Look-ups in named tables: a row name and a column name give one cell, copied from the table.

sototun =
,vorotom,ger,rov,gakuv,mevogof,zoligul,puga,giguno,duzopo
demamop,5.22,4.91,4.42,5.03,4.38,5.04,4.34,4.51,4.12
razib,4.16,3.89,4.28,3.57,5.23,4.66,3.88,4.31,4.19
sodup,3.20,4.72,4.17,3.51,4.48,3.58,3.05,2.45,2.96
lebigu,5.86,2.82,3.46,3.65,7.80,4.16,3.23,6.06,5.78
ret,5.13,4.72,4.75,5.12,4.92,5.08,4.70,4.62,4.30
kap,4.65,3.87,4.71,4.22,5.57,4.59,3.92,4.84,4.52
noviza,6.39,5.74,5.32,5.43,5.09,5.25,4.86,6.60,6.40
sakadas,1.82,5.82,5.34,3.97,4.48,5.33,5.75,2.59,2.45

kap, duzopo: 4.52
kap, zoligul: 4.59
kap, mevogof: 5.57
lebigu, mevogof: 7.80
ret, vorotom: 5.13
sakadas, gakuv: 3.97
kap, rov: 4.71
ret, zoligul: 5.08
kap, gakuv: 4.22
demamop, mevogof: 4.38
kap, puga: 3.92

Table naled
columns: tem, rik, lur
foziro: [111, 103, 126]
bifal: [103, 120, 195]
geni: [101, 121, 116]
zuget: [10, 22, 88]
vudanes: [135, 106, 92]
deg: [139, 105, 165]
keseve: [107, 141, 122]
mima: [130, 123, 209]

tem of mima: 130
tem of deg: 139
tem of geni: 101
rik of zuget: 22
tem of vudanes: 135
rik of keseve: 141
lur of zuget: 88
lur of vudanes: 92
tem of foziro: 111
rik of deg: 105
rik of mima: 123
rik of geni: 121
lur of mima: 209
lur of deg: 165
lur of keseve: 122
tem of keseve: 107
rik of foziro: 103
lur of bifal: 195
rik of bifal: 120
rik of vudanes: 106
Which row has the largest rik? keseve

Table zokovog
cols = gunur, nabed, tiluk
mebutaz: [132, 131, 196]
seke: [138, 141, 170]
nebig: [119, 116, 140]
reki: [69, 111, 118]
taz: [148, 207, 146]
ruz: [121, 142, 147]
lun: [113, 193, 169]
pab: [30, 198, 135]
ris: [103, 171, 189]
bip: [132, 148, 137]

What is the tiluk of pab in zokovog?
135
What is the tiluk of ruz in zokovog?
147
What is the gunur of bip in zokovog?
132
What is the nabed of taz in zokovog?
207
What is the tiluk of mebutaz in zokovog?
196
What is the gunur of mebutaz in zokovog?
132
What is the tiluk of nebig in zokovog?
140
What is the nabed of ris in zokovog?
171
What is the gunur of ris in zokovog?
103
What is the tiluk of lun in zokovog?
169

gemapep:
columns: pamodir, dum, nol, bamiza, gurir, duk
luvelev: [39862, 33808, 83745, 4056, 15840, 17917]
tikener: [51501, 50691, 55609, 37932, 41775, 43804]
sifo: [47676, 50726, 35883, 66990, 40468, 38511]
beba: [51897, 42066, 57542, 27768, 30803, 21919]

nol of tikener is 55609
pamodir of beba is 51897
gurir of beba is 30803
bamiza of tikener is 37932
bamiza of sifo is 66990
duk of tikener is 43804
pamodir of sifo is 47676
nol of sifo is 35883
gurir of luvelev is 15840
dum of tikener is 50691
duk of sifo is 38511
gurir of tikener is 41775
gurir of sifo is 40468
nol of luvelev is 83745
pamodir of tikener is 51501
duk of luvelev is 17917
pamodir of luvelev is 39862
bamiza of luvelev is 4056
dum of sifo is 50726
nol of beba is 57542

Table timure
fields: gegadi, pivapam, tipupo, mub, tagisiv, vaben
fabad: [29.50, 44.13, 37.49, 44.82, 70.24, 65.81]
sal: [23.74, 59.07, 27.36, 28.52, 84.74, 74.30]
zuzuma: [19.13, 50.87, 23.48, 34.28, 71.92, 66.08]
dagu: [40.11, 35.75, 30.86, 32.37, 28.24, 25.71]
ren: [30.71, 33.24, 39.57, 29.35, 38.33, 31.75]
ruru: [38.74, 19.86, 40.47, 45.37, 19.19, 21.25]
finup: [23.41, 41.46, 22.23, 18.10, 24.16, 36.47]
ledop: [26.67, 68.33, 13.05, 27.67, 79.80, 86.61]
kapifo: [54.15, 33.87, 42.54, 46.69, 55.63, 32.67]

dagu, tagisiv: 28.24
dagu, mub: 32.37
ledop, gegadi: 26.67
ruru, pivapam: 19.86
ledop, tagisiv: 79.80
dagu, pivapam: 35.75
ledop, mub: 27.67
zuzuma, tagisiv: 71.92
kapifo, pivapam: 33.87
ruru, vaben: 21.25
zuzuma, gegadi: 19.13
finup, tagisiv: 24.16
sal, tagisiv: 84.74
ledop, tipupo: 13.05
ren, tipupo: 39.57
ledop, pivapam: 68.33
zuzuma, pivapam: 50.87
sal, vaben: 74.30
ren, gegadi: 30.71

